Below is a small trained network, with its code and all its weights. Each question gives an input and a target symbol and asks what happens when units are switched off, that is, made to give their printed mean instead of their output.

import numpy as np


def w(rows, s, z=0):
    codes = np.array(rows[::2]) - 128.0
    scale = np.full(codes.shape[1], s)
    scale[-1] = z or s
    return codes * scale


def f(y):
    return y / 2 * (1 + np.tanh(0.7978845608 * (y + 0.044715 * y**3)))


def softmax(a):
    e = np.exp(a - a.max(-1, keepdims=True))
    return e / e.sum(-1, keepdims=True)


def log_softmax(a):
    a = a - a.max(-1, keepdims=True)
    return a - np.log(np.exp(a).sum(-1, keepdims=True))


def net(x, mask):
    ids = ['αβγεζλπω'.index(c) for c in x.split()]
    T = len(ids)
    res = E[ids] + P[:T]
    u = 0
    for l in range(2):
        q, k, v = (res @ M[l].T for M in (Q, K, V))
        z = softmax(np.where(np.tri(T) > 0, q @ k.T / 4**0.5, -1e9)) @ v
        res = res + np.where(mask[u], z, O[l][:, -1]) @ O[l][:, :-1]
        u += 1
        y = f(res @ A[l][:, :-1].T + A[l][:, -1])
        res = res + np.where(mask[u : u + 4], y, B[l][:, -1]) @ B[l][:, :-1]
        u += 4
    return log_softmax(res[-1] @ U[:, :-1].T + U[:, -1])


Q, K, V, O, A, B = {}, {}, {}, {}, {}, {}
E = w([
[179,150,147,102,109],'α',
[181,157,146,106,108],'β',
[173,120,140,98,108],'γ',
[77,198,165,130,57],'ε',
[80,186,118,105,88],'ζ',
[116,219,107,208,164],'λ',
[62,80,11,88,139],'π',
[20,4,103,97,7],'ω',
],0.017)
P = w([
[207,86,110,114,101],'0',
[60,35,206,67,254],'1',
[228,73,79,182,70],'2',
[72,114,166,81,185],'3',
[182,103,81,184,60],'4',
[48,153,165,96,154],'5',
[150,124,77,185,25],'6',
[28,189,156,113,135],'7',
[115,138,61,183,12],'8',
[18,215,111,151,179],'9',
[75,159,8,168,74],'10',
],0.0094)
Q[0] = w([
[194,233,193,73,172],'L0H1',
[128,111,2,91,13],'L0H1',
[50,152,60,145,209],'L0H1',
[227,50,112,50,252],'L0H1',
],0.0087)
K[0] = w([
[220,219,208,154,172],'L0H1',
[76,133,44,1,91],'L0H1',
[144,175,39,206,222],'L0H1',
[197,56,142,76,254],'L0H1',
],0.0081)
V[0] = w([
[26,173,123,218,140],'L0H1',
[215,160,151,82,113],'L0H1',
[208,96,70,49,49],'L0H1',
[157,177,253,156,92],'L0H1',
],0.0048)
O[0] = w([
[64,99,79,34,124,254],'L0H1',
[149,89,114,68,137,24],'L0H1',
[190,254,125,199,84,140],'L0H1',
[96,175,142,96,141,61],'L0H1',
],0.0055,0.0033)
A[0] = w([
[144,3,140,114,165,129],'L0N1',
[74,150,188,115,202,243],'L0N2',
[167,61,143,172,206,2],'L0N3',
[79,228,114,237,117,104],'L0N4',
],0.007,0.009)
B[0] = w([
[102,198,208,172,141,133],'L0N1',
[108,178,79,31,86,253],'L0N2',
[88,92,127,108,254,118],'L0N3',
[181,132,61,182,122,208],'L0N4',
],0.0087,0.0069)
Q[1] = w([
[216,98,83,214,7],'L1H1',
[170,111,54,201,51],'L1H1',
[185,178,94,102,72],'L1H1',
[127,110,208,68,175],'L1H1',
],0.011)
K[1] = w([
[25,189,64,195,40],'L1H1',
[34,63,62,182,96],'L1H1',
[111,204,2,142,148],'L1H1',
[197,155,191,127,148],'L1H1',
],0.0088)
V[1] = w([
[140,184,73,149,185],'L1H1',
[132,177,188,147,56],'L1H1',
[77,58,74,116,80],'L1H1',
[106,248,125,128,108],'L1H1',
],0.011)
O[1] = w([
[51,197,203,213,84,134],'L1H1',
[132,125,213,80,254,165],'L1H1',
[81,128,25,122,171,254],'L1H1',
[37,161,227,135,212,234],'L1H1',
],0.0095,0.0086)
A[1] = w([
[146,142,152,111,254,121],'L1N1',
[139,218,62,85,233,180],'L1N2',
[84,190,108,146,207,255],'L1N3',
[109,223,206,169,191,92],'L1N4',
],0.0096,0.0075)
B[1] = w([
[80,254,99,82,173,163],'L1N1',
[132,60,136,93,72,230],'L1N2',
[152,95,148,129,133,250],'L1N3',
[173,111,150,141,12,214],'L1N4',
],0.01,0.024)
U = w([
[27,112,239,63,182,216],'α',
[113,80,187,74,113,204],'β',
[232,54,118,53,33,16],'γ',
[181,3,216,197,107,191],'ε',
[229,182,102,87,63,1],'ζ',
[213,116,145,126,135,161],'λ',
[213,162,117,101,86,48],'π',
[137,227,54,174,122,242],'ω',
],0.007,0.0087)

Each question gives the input, a string of symbols that net reads in full, and the target symbol t.
The units are the heads (4 rows each of Q, K, V and O) and the neurons (one row each of A and B). Each row of codes is followed by its name. A weight is (code - 128) times the scale printed after its matrix; where a second scale follows, it is the last column's (O, A, B and U).
mask holds one flag per unit, layer by layer, with each layer's heads first. A switched-off unit (its flag False) gives its mean, the last column of its rows in O or B, instead of its output. The means were averaged over made-up inputs and are rounded, as every weight is.
A unit's drop is (log p(t) with every unit on - log p(t) with that unit switched off) / (log p(t) with every unit on - log p(t) with every unit switched off).
The circuit of an input: a set's keep is (log p(t) with only the set's units on - log p(t) with every unit switched off) / (log p(t) with every unit on - log p(t) with every unit switched off). Starting from all 10 units, units are removed one at a time, each time the one whose removal leaves the highest keep (on an exact tie, the one counted first), for as long as the keep stays at least 0.8.
circuit, biggest first: the units of the circuit, biggest drop first
unit that matters most: the unit with the biggest drop
top k neurons: the k neurons with the biggest drops, biggest first
top k neurons in layer l: the k neurons of layer l with the biggest drops, biggest first
input π ε π ω π ζ λ λ ω ω ε, target γ: circuit, biggest first : (L1H1; L1N2)
input β λ π ω λ ε ε γ, target α: circuit, biggest first : (L0N4; L0H1; L1H1)
input λ α λ β γ ε α, target α: unit that matters most : L0N2
input λ ω ω λ λ λ β λ λ ε λ, target ε: circuit, biggest first : (L1H1; L1N4; L0N4)
input γ λ α λ ε ω ω ω ζ, target γ: top 2 neurons : (L1N2; L0N2)
input α ε π π λ ω ζ ε π λ, target β: top 3 neurons : (L1N2; L1N4; L0N1)
input λ λ γ γ ε, target α: top 4 neurons : (L1N1; L0N4; L1N2; L0N1)
input ω α π β γ, target ω: circuit, biggest first : (L1N2; L1H1; L1N4)
input π ζ ε π β ω β λ γ λ ζ, target ε: circuit, biggest first : (L1H1; L1N4; L0N2; L0N4)
input ε β ε β π π ζ, target ω: circuit, biggest first : (L1H1; L1N4)
input ε γ ω ε λ β, target α: top 3 neurons in layer 0 : (L0N1; L0N4; L0N2)
input ε π ζ π ζ λ ε ω ζ, target γ: top 2 neurons : (L0N2; L1N2)
input β γ ζ ω λ ω ζ ε λ α α, target ε: top 2 neurons : (L0N4; L1N4)
input ε ε β λ α λ ζ, target ε: circuit, biggest first : (L0N2; L1H1; L1N4)
input λ γ π γ λ ε ω λ γ λ ε, target ε: top 2 neurons : (L0N2; L1N4)
input π β γ ω ω γ λ π ε π, target γ: top 2 neurons : (L1N2; L1N1)
input ε α ω ω ε ε ω γ λ, target γ: circuit, biggest first : (L1N2; L1H1)
input λ π ζ ζ λ β λ λ ε π ε, target ω: circuit, biggest first : (L1H1)
input ε ω ω ε ε ε λ ε γ, target ε: circuit, biggest first : (L0N4; L1N4; L1H1)
input α λ π ω π ζ α, target ω: circuit, biggest first : (L1H1; L1N4)
input β ε λ ζ ζ λ λ π, target α: top 2 neurons in layer 1 : (L1N4; L1N1)
input π λ ω λ π λ β, target ω: unit that matters most : L0H1
input ζ π λ, target ω: top 4 neurons : (L0N2; L1N2; L1N4; L1N3)
input ε λ ω α, target α: top 2 neurons in layer 1 : (L1N4; L1N1)
input ε λ γ λ λ π α, target ω: top 2 neurons in layer 1 : (L1N2; L1N4)
input λ α β π ω γ, target α: top 3 neurons : (L0N4; L1N4; L1N2)
input π α λ λ α α γ β λ ε π, target ω: circuit, biggest first : (L1H1)
